Each row is followed by its tier, which names the range that a hidden value of the row falls in. A new part has a new value, new ranges and new names.
[-189,31,-5,-227,246,384,-60,-2,-6,-145,475,-92,198,-3,-322,-18,94,-252,71,-19,-242,-200,-198,380,-111,-129,163,403,46,194,-405,360,252,575,-33,-123,-89,-34,-1,107,-83,104,-156] -> H
[-161,178,-82,-173,-614,-527,-56,167,183,231,-454,255,-108,17,137,58,-105,31,25,187,239,-172,13,-598,-281,-110,167,66,131,211,649,585,-123,146,76,-476,10,13,107,-120,-224,386,-16] -> V
[-182,137,-48,-192,-593,-496,-38,182,214,292,-470,228,-87,26,106,49,-119,23,45,122,195,-221,59,-575,-281,-136,125,62,112,262,654,649,-120,206,41,-444,39,-16,56,-160,-215,425,-47] -> H
[-70,28,-60,-154,-501,-496,-30,307,117,305,-373,191,-155,23,164,132,-224,9,89,33,303,-249,-14,-630,-356,-200,73,195,179,269,637,520,-74,226,20,-458,52,-1,52,-238,-138,322,-22] -> Y
[-74,-121,221,-355,122,-140,-71,40,-76,-268,254,142,-160,12,154,-199,8,-266,-243,-146,125,202,-345,-365,-57,137,-122,-65,-224,57,-86,248,-376,182,163,-263,-339,175,18,-82,31,-147,19] -> M
[16,74,29,-481,-21,-324,-680,290,-513,-105,206,234,-87,-81,223,-508,-111,-86,-290,-94,8,-72,-127,-119,25,-50,-212,57,-46,-223,-30,-237,-36,-734,-98,-11,-371,212,-348,-13,-454,-27,109] -> M
[-83,108,-182,-142,-163,-133,-514,143,-412,-181,-135,49,-169,-236,146,-225,11,34,-102,169,-123,3,83,181,139,-67,-19,13,-172,-331,41,-136,28,-637,-293,279,-194,455,14,5,-462,83,160] -> M
[-145,-195,421,234,-103,144,-15,145,153,80,227,66,38,198,51,572,242,129,309,406,-341,293,150,336,-326,372,-34,-231,-1,303,-542,-316,65,80,14,293,-153,86,114,177,-254,-726,24] -> R
[-159,-271,246,-206,164,17,229,-66,62,-367,102,100,-247,57,77,-41,0,-207,-166,-124,101,227,-355,-285,-134,104,7,-102,-297,101,-83,370,-490,434,162,-187,-234,213,181,-88,162,-124,34] -> S
[-11,-1,173,-494,-13,-259,-444,163,-240,-76,400,209,-34,32,232,-350,20,-287,-297,-204,141,52,-232,-397,8,70,-283,12,-82,16,-34,55,-169,-243,65,-299,-315,86,-322,-109,-175,-61,-46] -> D
[-247,243,-365,189,-115,-84,-231,116,-313,-93,-485,-196,-318,-283,229,227,143,46,76,439,256,-34,-58,-71,629,23,-16,-163,-116,-145,319,-14,31,-292,-298,271,-19,520,152,-124,118,199,60] -> F
[283,-63,-141,278,-252,-153,15,47,-148,252,-561,-597,-281,-161,219,269,-130,-71,-189,-27,98,-236,-176,-139,572,101,-98,16,360,-68,-26,-93,445,102,-121,256,356,84,234,-34,541,7,31] -> S
[-321,-211,418,83,264,153,-127,19,-302,-65,266,-153,154,266,-176,516,207,157,67,380,-92,-278,-55,511,-303,-12,-4,193,110,753,-228,-127,-2,261,-384,169,196,18,-538,136,72,-237,-159] -> W
[-7,-665,161,83,-385,456,368,2,363,82,-73,67,-154,152,195,152,-43,-176,82,-518,16,-92,-12,-251,-298,-278,-126,73,43,119,18,279,-312,246,-47,-18,356,44,20,-318,9,132,-291] -> S
[-188,-26,118,240,-211,-86,55,-54,151,59,-113,46,-284,380,9,485,152,181,134,360,-113,191,145,254,183,292,117,-210,-30,-384,-322,-304,543,-195,56,348,97,16,56,145,36,-192,266] -> F
[307,-88,-99,245,-184,-200,63,65,-230,243,-585,-642,-323,-85,209,300,-222,-35,-204,-15,73,-272,-186,-135,535,117,-44,26,349,-109,-61,-148,521,87,-105,264,381,41,241,-12,568,-25,154] -> F
[-194,212,-66,-204,-648,-503,-65,109,158,242,-474,182,-52,36,108,80,-84,-1,8,238,127,-196,100,-579,-271,-51,207,-17,86,279,636,635,-88,142,41,-491,51,-9,127,-94,-264,404,29] -> H
[-55,75,-92,-214,187,368,68,106,-40,-207,378,-76,96,-39,-162,-7,-76,-287,114,58,-236,-104,-339,100,-151,8,323,239,125,87,-482,200,233,483,227,-259,-250,-36,407,183,-112,-125,50] -> R
[297,-184,46,175,-117,-190,169,-69,-64,116,-560,-501,-336,-11,46,85,-241,33,-319,-137,-100,-181,-227,101,395,107,34,68,285,-297,-269,-85,468,176,17,373,300,-24,254,131,498,-34,176] -> V
[-169,152,-202,-97,-716,197,54,-117,-110,38,-297,-131,78,201,238,280,-12,-232,17,356,-163,-302,120,-538,-52,110,450,-347,178,271,199,163,139,-294,52,-493,335,-88,329,74,-280,244,182] -> F
[161,-178,74,138,-70,-220,181,-131,-40,-31,-416,-292,-399,195,-88,131,-241,125,-261,-17,-191,-78,-129,279,203,134,212,52,149,-484,-365,-170,598,51,64,381,223,-47,239,222,326,-54,378] -> S
[-86,81,-63,-228,159,427,95,74,75,-179,342,-40,137,-68,-175,-96,-15,-285,112,11,-283,-75,-332,142,-91,3,279,207,101,45,-516,275,164,515,261,-200,-269,-46,394,193,-141,-80,-43] -> X
[-170,267,-146,-185,-681,-538,-96,105,89,174,-452,192,-81,28,140,113,-96,-15,-1,316,185,-183,61,-637,-282,-36,281,-7,121,251,665,570,-53,68,61,-568,40,20,198,-66,-271,386,89] -> M
[-140,-185,279,-320,167,-60,75,-6,55,-293,185,162,-180,21,100,-192,35,-227,-202,-168,85,247,-348,-295,-69,126,-107,-93,-301,47,-115,358,-477,336,188,-185,-340,186,65,-84,69,-129,-21] -> X
[-130,-227,235,-253,199,-54,181,-7,-33,-356,108,64,-259,39,111,-33,-50,-220,-165,-91,105,226,-353,-346,-128,141,6,-112,-323,101,-67,344,-455,397,161,-220,-280,228,211,-99,146,-168,115] -> Y
[-227,-53,209,255,-209,-40,61,-106,301,13,-44,168,-226,362,-49,405,251,210,124,347,-180,299,123,382,113,317,85,-231,-41,-367,-432,-281,413,-130,115,406,-2,19,39,219,-30,-269,154] -> D
[-320,-265,488,163,92,218,-47,22,20,19,175,17,146,232,-113,433,290,185,131,308,-189,-74,2,495,-278,87,-96,-23,95,631,-340,-140,-141,214,-221,298,66,18,-408,158,-35,-360,-262] -> X
[-30,117,-94,-224,204,375,80,154,-116,-176,370,-141,116,-34,-98,54,-89,-283,150,121,-201,-136,-367,37,-115,22,331,260,145,101,-472,161,252,470,234,-286,-217,-44,420,177,-97,-150,72] -> W
[-173,-246,486,205,-109,221,-45,72,169,97,259,41,148,185,13,499,322,110,236,319,-341,195,141,405,-334,277,-114,-148,36,454,-503,-214,-53,149,-82,295,-47,57,-84,162,-231,-611,-164] -> V
[-70,94,-177,-150,-161,-120,-482,126,-390,-176,-165,42,-170,-237,137,-260,-3,35,-122,131,-131,-18,63,186,154,-85,-15,27,-158,-356,32,-112,24,-611,-276,288,-177,436,16,10,-441,114,147] -> D
[-5,38,144,-552,47,-321,-591,275,-392,-64,276,249,-61,-36,222,-532,-81,-161,-315,-197,49,-29,-196,-242,48,3,-300,12,-84,-132,-53,-98,-136,-527,-1,-102,-412,135,-394,-60,-337,-45,30] -> X
[327,-176,81,123,-1,-314,203,-61,-230,21,-535,-527,-427,125,-11,162,-381,123,-325,-22,-178,-171,-204,199,258,154,210,129,211,-458,-357,-210,665,108,38,389,295,-46,329,217,446,-118,475] -> W
[-32,-621,139,81,-333,374,372,59,342,96,-126,82,-191,144,180,166,-86,-134,108,-473,79,-120,-50,-280,-290,-292,-108,94,56,130,81,295,-302,285,-34,-32,313,45,19,-324,50,148,-264] -> R
[-165,109,-115,-141,-20,424,187,36,116,-178,97,50,46,22,-22,-52,1,-225,105,115,-138,-85,-376,-102,56,52,328,-55,170,9,-369,154,50,256,360,-237,-206,-70,398,204,-71,-27,-32] -> V
[-352,-220,415,79,313,120,-127,1,-293,-113,241,-124,124,247,-233,469,189,170,36,370,-96,-274,-76,552,-318,-23,12,182,88,761,-217,-91,-35,296,-388,187,145,36,-535,150,93,-220,-150] -> Y
[252,-24,-152,284,-315,-58,-46,54,-69,294,-523,-607,-192,-293,244,258,1,-119,-106,-14,13,-137,-59,-91,605,118,-188,-14,246,-37,-21,25,344,140,-191,315,306,193,293,-92,401,4,-76] -> X
[31,131,-288,252,-183,-71,-101,113,-265,87,-502,-483,-269,-294,280,338,39,-70,8,274,181,-99,-103,-176,627,109,-60,-95,83,-29,166,-10,207,-24,-232,219,157,365,307,-120,328,50,48] -> F
[-184,132,-184,-77,-611,291,108,-77,-99,21,-268,-104,62,218,265,263,0,-212,51,335,-98,-300,4,-528,40,96,411,-350,215,225,117,73,100,-297,116,-438,296,-105,286,84,-201,200,127] -> W
[33,23,156,-533,-7,-314,-559,240,-335,-62,389,241,-43,-1,257,-445,-34,-241,-314,-209,101,33,-213,-345,9,53,-309,24,-61,-77,-64,-72,-125,-435,45,-224,-378,107,-358,-82,-284,-97,3] -> D
[-95,-58,84,195,-184,-149,102,-178,193,-14,-232,-2,-339,312,-86,242,73,164,-78,166,-122,134,20,334,267,204,143,-84,17,-553,-342,-180,560,-88,89,393,138,-11,74,200,166,-27,240] -> D
[323,-10,-174,276,-270,-130,-23,117,-247,303,-522,-707,-243,-213,316,385,-112,-121,-110,51,106,-221,-124,-231,600,141,-123,21,321,-15,11,-102,469,91,-172,211,378,142,308,-98,501,-48,64] -> W
[276,5,-215,297,-289,-100,-66,83,-169,220,-527,-616,-238,-317,261,287,-53,-110,-108,60,45,-134,-101,-117,570,128,-113,-3,263,-50,-5,-45,365,91,-185,275,265,238,379,-65,395,-44,15] -> S
[-176,-149,403,218,-121,104,46,54,319,61,135,151,-35,221,-18,432,272,172,265,348,-380,386,156,435,-186,381,-13,-246,-78,-12,-599,-242,141,78,109,409,-191,72,153,222,-244,-608,47] -> X
[-118,-280,58,-26,-221,-209,207,341,290,233,-343,299,-276,64,132,67,-224,83,141,-246,428,-232,-241,-467,-273,-351,-93,241,207,184,453,408,-287,374,80,-190,26,2,-107,-300,118,265,-242] -> R
[-243,-26,187,258,-249,-42,43,-102,316,37,-54,179,-217,358,-29,413,277,201,140,362,-157,300,142,347,143,317,73,-248,-40,-365,-394,-266,411,-154,110,389,7,23,28,201,-39,-238,133] -> D
[-255,-64,232,243,-193,-4,70,-83,337,49,-58,176,-208,346,-45,382,269,209,150,319,-191,295,135,381,140,307,40,-256,-63,-342,-428,-243,363,-107,110,434,-18,21,10,192,-36,-256,105] -> X
[-157,-143,347,256,-113,54,50,72,179,38,96,79,-108,275,20,552,198,181,264,427,-324,334,154,362,-171,406,56,-277,-49,-7,-552,-359,244,-18,81,371,-127,73,183,217,-178,-631,181] -> Y
[-139,-11,104,206,-197,-117,38,-81,82,53,-123,-24,-285,376,14,455,127,162,68,330,-95,145,117,246,235,271,120,-145,-17,-427,-308,-295,595,-201,34,335,157,5,29,145,82,-137,284] -> W
[-159,198,-109,-180,-587,-587,-81,191,44,219,-466,184,-129,48,137,147,-174,29,24,264,248,-241,33,-645,-320,-90,231,52,141,296,703,542,-51,112,27,-539,43,8,120,-122,-201,368,96] -> R

[28,-168,-56,155,112,121,210,19,-101,-116,97,21,165,-195,-332,37,100,-71,-36,-151,-9,134,2,77,38,-115,-137,129,77,87,222,-119,61,-34,0,-41,-144,-70,179,-117,-194,-346,84] -> Q309
[-19,49,-62,117,-151,-19,285,42,94,-164,-85,8,130,18,-204,-7,72,69,-101,17,195,11,-11,69,4,-44,25,248,237,89,247,-177,-22,5,25,-17,-60,-200,163,-144,-415,-317,-106] -> Q23
[-83,88,185,-162,95,110,-201,61,-98,-36,-72,-69,-84,38,163,16,21,-89,-42,1,30,-95,-72,-45,-39,15,91,-161,-34,43,-96,104,-36,-20,-23,-106,44,-109,-93,-278,165,34,-147] -> Q919
[23,-55,-62,-135,109,50,-91,-33,-120,125,108,132,-133,-115,224,-198,-144,20,5,-29,-180,-84,-2,67,20,-124,-14,6,-74,-26,-94,-5,-56,-22,-20,-108,-15,11,112,38,151,60,34] -> Q137
[110,-120,38,-41,-64,123,281,-18,-142,156,94,192,-128,-135,-11,-31,-231,122,-119,19,-90,-59,76,40,227,-213,-36,14,-130,-166,-150,92,125,-60,-157,-206,-38,105,37,66,-151,-130,277] -> Q204
[-76,74,-14,21,-33,134,-44,47,-22,-61,-99,-99,29,106,9,69,116,9,-86,32,206,-8,-44,-42,-30,-72,-12,34,210,119,126,-28,37,33,25,-6,-48,-229,-18,-272,-139,-189,-301] -> Q964
[-29,54,179,-170,144,126,-240,-2,-112,87,-86,11,-141,-119,56,64,-32,-128,-42,42,18,-85,102,-51,-18,-75,135,-60,35,-79,-92,22,-12,-87,-28,47,25,-17,-109,-67,206,-4,93] -> Q309
[-19,5,-104,-113,-67,10,16,-15,17,92,71,121,-158,-65,165,-82,-128,14,-8,73,-36,-63,41,72,36,-56,88,187,146,-57,-19,-85,-83,19,-38,-74,22,-42,187,42,-95,23,-40] -> Q630
[-48,23,-51,-114,-70,-2,73,-54,77,91,-37,136,-189,-123,71,-1,-184,-90,-77,105,33,-10,93,22,92,-12,188,183,111,-133,13,-95,-67,-24,-24,-30,66,-65,92,35,-97,-21,65] -> Q137
[11,-112,3,-43,115,12,-12,11,17,-98,135,15,-73,-87,-21,34,48,-218,8,-104,-120,64,-79,-27,-20,31,17,-55,-10,15,-107,-65,-55,4,15,-179,-89,-24,249,-131,73,58,26] -> Q325
[-31,268,183,33,-275,-115,113,-4,280,-207,-216,0,-40,84,-97,150,-27,-83,-89,101,296,-72,-44,-19,56,79,307,90,70,16,11,-65,-139,-3,15,-23,94,-68,-11,-167,-188,28,-36] -> Q919
[-90,-32,51,-290,-181,270,-26,72,110,175,-70,-72,-210,-133,50,83,47,-144,36,53,372,275,267,-140,-35,-111,348,474,339,-318,217,-602,88,94,-98,147,246,-118,54,242,49,-244,-108] -> Q630
[-130,-20,-50,-178,41,62,-182,-8,84,-12,52,-4,-218,-35,192,91,19,-309,3,59,8,49,-21,-108,-19,107,163,-9,168,-13,-78,-57,-98,55,35,-102,47,-176,136,-195,98,130,-191] -> Q137
[-73,126,106,-128,-49,88,-132,-4,-48,85,-17,33,-147,-105,114,133,-158,-26,17,84,70,-47,37,121,86,-8,185,186,87,-80,30,50,-40,-14,-82,9,119,73,-18,-55,11,45,-25] -> Q325
[-46,9,-53,-64,-44,8,61,-65,96,0,-102,91,-79,-146,-5,-44,-48,-123,-108,65,155,29,94,-101,11,-74,166,143,107,-45,76,-215,-63,-24,91,73,26,-182,51,10,-35,-127,31] -> Q309
[238,-22,-50,344,-112,-52,248,-15,-3,-194,177,171,218,-70,-367,-7,94,156,0,-38,-92,-173,3,179,123,-236,-227,65,114,211,27,58,-33,-39,-16,-77,-269,112,266,-36,-399,-164,232] -> Q325
[18,-29,-72,24,-37,-63,280,-52,-18,-29,29,187,-46,-54,40,-140,-199,54,-139,6,-106,-113,-90,64,137,-51,-26,-48,-139,35,-85,132,-59,-49,-11,-228,-58,-70,106,-127,-194,-44,90] -> Q919
[10,128,251,-166,31,95,-244,68,-132,58,-28,-36,-119,-21,150,73,-58,45,-1,47,10,-142,22,61,1,-66,117,0,13,-65,-128,83,0,-40,-84,-37,31,103,-35,-84,145,81,5] -> Q137
[-5,-39,-95,-174,-36,151,41,-74,-37,211,39,165,-223,-33,254,-177,-206,6,-10,3,-39,-14,26,-18,114,-166,62,6,-105,-114,-77,-39,12,14,-99,-142,118,-41,-59,72,112,2,-13] -> Q23
[-21,13,285,-83,67,203,-190,85,-225,-61,58,-127,-50,-16,82,291,61,-48,-59,9,61,-53,-107,-81,67,-48,-17,-211,-68,41,-215,288,137,-8,-39,-158,-67,45,-73,-375,114,40,-84] -> Q309
[17,-100,-44,-12,57,86,20,-40,-87,32,253,200,-98,-216,-2,-2,-138,-141,88,-28,-258,-45,12,176,183,-29,-25,29,-20,12,-35,141,-84,-11,-120,-185,19,106,149,-57,-32,58,161] -> Q137
[-26,12,266,106,62,563,-132,195,-289,-44,-34,-357,246,98,-292,295,324,76,104,-247,332,267,-41,90,13,-238,-163,97,107,94,419,-87,351,70,-212,35,36,11,-270,-302,30,-508,-347] -> Q919
[-15,148,243,-86,66,65,-122,80,-73,-71,-158,-52,43,-9,-38,-59,51,15,-29,-27,81,-119,23,61,-78,-52,113,5,23,29,69,-56,-56,-74,-39,28,42,-59,-92,-129,71,-129,-2] -> Q23
[-105,-22,-62,-291,-4,112,-274,-38,99,97,124,137,-246,-226,266,-151,-28,-323,166,48,-29,35,154,-44,-23,0,276,182,164,-79,35,-302,-219,77,-14,40,245,-105,106,133,292,136,-51] -> Q137
[33,-27,-4,34,-104,94,5,47,90,-94,168,-17,-42,0,-89,151,115,-125,105,-51,38,78,-25,49,34,-26,37,141,193,29,17,-130,-27,85,-81,-120,-22,41,244,-75,-110,7,-88] -> Q630
[61,67,52,-9,-25,-32,-8,-88,-87,12,1,206,-65,-129,118,-84,-169,68,-119,116,-58,-266,10,-7,133,-159,8,-130,-119,67,-198,231,-74,-83,51,-59,-61,2,-44,-90,-2,67,174] -> Q309
[6,-119,26,-134,88,108,-69,43,-82,-7,93,37,-34,-190,22,-85,95,-111,-2,-26,-16,12,95,-76,-65,-113,37,75,117,-20,-8,-211,-23,-5,29,-6,-33,-105,167,6,88,-118,49] -> Q325
[-109,179,77,27,-20,42,35,-26,56,-68,-222,-69,12,51,6,13,-127,-20,-84,-84,198,82,-151,90,48,22,137,61,-148,49,211,-21,-32,-10,4,-31,110,-88,-147,-213,31,-95,-198] -> Q964
[141,52,-77,74,-103,57,165,21,-134,96,17,91,46,107,26,-165,-76,406,-55,0,-1,-186,-10,173,38,-299,-168,136,76,43,16,16,77,-28,-96,-80,-136,42,88,49,-270,-191,-27] -> Q23
[-10,10,-58,-17,-18,35,41,-34,90,-11,16,92,-107,-4,-16,-23,-29,-139,-1,-11,-20,-24,1,14,39,-22,72,8,77,13,-16,-53,-98,1,-51,-104,11,-79,84,-67,-58,-1,-12] -> Q964
[55,-15,138,126,-57,147,103,84,-80,-147,78,-20,119,-50,-244,150,124,-1,-12,-37,63,-20,-1,71,99,-102,-70,30,104,97,75,50,61,1,-88,-98,-80,7,67,-210,-220,-209,28] -> Q204
[-77,204,113,-40,-46,9,-91,11,-3,-54,-137,9,20,-46,75,-80,-93,42,-19,19,121,-94,-30,141,11,-16,154,141,2,73,171,-28,-129,-18,4,48,119,-58,-69,-117,17,-49,-113] -> Q204
[-13,159,169,-11,191,134,-301,69,-80,-56,-116,-92,88,25,-117,-74,148,-60,112,-136,5,-79,19,165,-145,-67,33,10,101,123,200,-101,-109,-58,-80,98,35,-24,-102,-107,178,-119,-87] -> Q919
[13,-20,45,-225,-63,-9,101,29,8,109,34,12,-140,-150,172,-139,-193,106,29,-127,71,142,-23,87,-69,-83,218,383,-115,-231,11,-400,-27,22,-47,-51,111,144,262,285,141,11,39] -> Q309
[-53,20,11,-133,29,142,-177,26,-94,76,24,-61,-123,-3,172,95,10,-7,-7,25,90,0,-20,-29,-42,-82,47,78,140,-17,-46,-27,38,27,-10,-20,-18,-45,62,-107,66,4,-188] -> Q309
[90,-102,-153,-17,-84,-38,128,-28,13,-24,155,164,-33,-90,135,-230,-23,75,-53,14,-62,-83,-9,-48,21,-180,-59,59,24,57,-103,-135,-61,36,80,-124,-111,-93,282,45,-80,-19,16] -> Q137
[-13,155,278,-157,-39,72,-16,88,-141,77,-63,-87,-112,49,179,65,-231,202,-22,-74,52,-33,-141,189,49,-21,139,101,-219,-138,-80,89,53,-23,-171,-171,102,221,-30,-67,87,70,-56] -> Q964
[-1,44,27,-72,-6,-11,51,10,13,17,-15,87,-108,-24,15,-38,-91,-23,-39,24,-48,-104,19,77,16,-13,94,60,76,-41,-56,-14,-93,-44,-74,-101,-3,-23,110,-38,-101,-7,55] -> Q964
[-30,58,-107,-83,-150,56,42,-62,206,27,-4,112,-118,-33,72,-153,-57,-123,104,-42,110,83,35,31,23,-65,205,224,61,-38,149,-325,-143,71,-50,-12,196,-75,58,128,51,-13,-88] -> Q23
[47,16,-8,26,40,93,107,40,-134,68,21,12,46,-5,-28,-134,-109,211,21,-160,-44,10,-67,249,11,-154,-76,190,-61,-2,154,-83,27,-21,-130,-89,-20,95,92,39,-69,-170,-36] -> Q964
[8,-99,-121,-72,-56,45,162,-34,-110,122,141,208,-113,-205,98,-67,-193,74,-76,104,-87,-81,84,78,144,-128,-7,186,97,-70,-30,30,-1,-22,-37,-95,-33,-21,184,36,-209,-93,116] -> Q325
[62,52,234,-14,119,180,-107,66,-329,17,-12,3,105,-70,60,-125,-49,219,-55,-70,-52,-178,-40,117,63,-232,-130,-134,-211,96,-6,201,80,-75,-69,-69,-40,59,-170,-165,127,-148,39] -> Q204
[62,109,127,61,-186,-5,166,47,37,-99,-80,-48,20,98,-32,86,-31,167,-124,2,197,-37,-101,11,58,-102,45,67,-28,9,-42,-14,62,9,-15,-115,-70,19,73,-130,-185,-77,-68] -> Q204
[-33,47,356,-200,-45,198,-68,288,-277,-6,-57,-344,27,66,71,279,127,288,-114,15,290,52,-32,18,-128,-72,54,270,223,-144,10,-111,275,20,-85,-44,-84,35,149,-193,-133,-247,-247] -> Q137
[127,1,13,-52,-91,60,35,-63,-199,164,140,268,-131,-113,239,-135,-258,236,-83,143,-158,-303,50,66,230,-271,-85,-84,-125,-14,-263,295,23,-49,-70,-156,-55,115,-14,17,-55,71,195] -> Q137
[-33,39,4,39,-26,97,59,-3,32,-71,-1,24,-13,24,-82,65,9,-98,5,-34,41,12,-53,65,76,-13,28,11,59,67,87,30,-24,7,-69,-114,23,-74,2,-201,-113,-92,-85] -> Q23
[-32,37,32,-186,-142,51,28,10,22,101,42,89,-168,-127,191,-68,-180,26,19,45,63,10,54,74,67,-56,209,274,31,-146,18,-176,-59,37,-76,-54,156,41,118,118,11,22,-5] -> Q630
